Look-ups in named tables: a row name and a column name give one cell, copied from the table.

Table Kot
cols = Pek, Kag, Tenaz
Pes: [79.147, 38.274, 55.223]
Gusu: [26.342, 55.476, 53.091]
Kesope: [24.788, 56.091, 38.269]
Dofato: [27.247, 66.018, 31.631]
Zun: [67.692, 50.775, 44.825]
Zabeg: [94.598, 28.750, 63.901]
Pilig: [72.177, 45.556, 48.210]

Zabeg, Kag => 28.750
Dofato, Pek => 27.247
Dofato, Kag => 66.018
Kesope, Kag => 56.091
Zun, Kag => 50.775
Gusu, Kag => 55.476
Pes, Kag => 38.274
Pes, Tenaz => 55.223

Das:
         Vis  Kov  Maduk  Tani  Fop
Gusik    8.3  4.4    4.2   1.6  4.6
Rig      7.0  4.4    4.2   1.3  4.6
Rel      7.1  4.5    4.2   1.2  4.3
Rem      5.4  4.4    4.0   2.7  4.0
Telibob  5.3  4.4    4.2   2.5  4.3

Fop of Gusik = 4.6
Kov of Rig = 4.4
Kov of Rel = 4.5
Tani of Gusik = 1.6
Kov of Telibob = 4.4
Vis of Telibob = 5.3
Fop of Rig = 4.6
Maduk of Gusik = 4.2
Kov of Rem = 4.4
Tani of Rel = 1.2
Vis of Rem = 5.4
Vis of Gusik = 8.3

Table Vikulog
,Maf,Ripirun,Vufuf,Lege,Kire
Fuf,143,181,218,95,142
Ris,133,104,113,6,82
Gunom,176,127,131,136,132
Vipadi,139,145,170,45,115
Susiku,145,123,129,92,118

What is the Vufuf of Fuf in Vikulog?
218
What is the Vufuf of Vipadi in Vikulog?
170
What is the Lege of Ris in Vikulog?
6
What is the Lege of Gunom in Vikulog?
136
What is the Ripirun of Fuf in Vikulog?
181
What is the Lege of Fuf in Vikulog?
95
What is the Maf of Vipadi in Vikulog?
139
What is the Kire of Susiku in Vikulog?
118
What is the Maf of Fuf in Vikulog?
143
What is the Ripirun of Susiku in Vikulog?
123
What is the Kire of Vipadi in Vikulog?
115
What is the Kire of Ris in Vikulog?
82
What is the Ripirun of Ris in Vikulog?
104
Row with the largest Maf: Gunom

Kife
cols = Vusar, Giz, Gima, Fosurut, Mol, Fod
Zogubo: [49261, 6064, 30786, 69014, 23171, 24150]
Rosi: [62071, 72375, 39961, 39450, 33481, 37463]
Mabodi: [59722, 65472, 41158, 51594, 33016, 38136]
Dip: [47505, 4585, 31110, 70237, 24627, 26608]
Gefav: [42400, 10067, 35678, 64877, 26052, 43877]
Gazeput: [66307, 78171, 43568, 43832, 33354, 32416]
Nadaru: [44088, 7351, 35497, 65485, 25587, 41357]
Pavares: [62942, 74506, 63764, 38715, 34037, 31951]

Gima of Gazeput: 43568
Gima of Zogubo: 30786
Vusar of Nadaru: 44088
Fosurut of Rosi: 39450
Vusar of Gefav: 42400
Fosurut of Dip: 70237
Giz of Gefav: 10067
Fod of Pavares: 31951

Tel:
cols = Tikug, Solop, Mikadom, Kagisal
Mas: [-51357, 19095, 86637, 88648]
Danage: [-51475, -67998, 64771, -70812]
Dovi: [-53739, 7064, -9411, 58437]
Vas: [-52332, 10041, 99240, -24617]

What is the Tikug of Dovi in Tel? -53739
What is the Solop of Danage in Tel? -67998
What is the Kagisal of Mas in Tel? 88648
What is the Kagisal of Dovi in Tel? 58437
What is the Tikug of Vas in Tel? -52332
What is the Kagisal of Vas in Tel? -24617
What is the Solop of Mas in Tel? 19095
What is the Tikug of Mas in Tel? -51357
What is the Mikadom of Mas in Tel? 86637
What is the Solop of Vas in Tel? 10041
What is the Mikadom of Danage in Tel? 64771
What is the Solop of Dovi in Tel? 7064
What is the Tikug of Danage in Tel? -51475
What is the Mikadom of Dovi in Tel? -9411
What is the Kagisal of Danage in Tel? -70812
What is the Mikadom of Vas in Tel? 99240

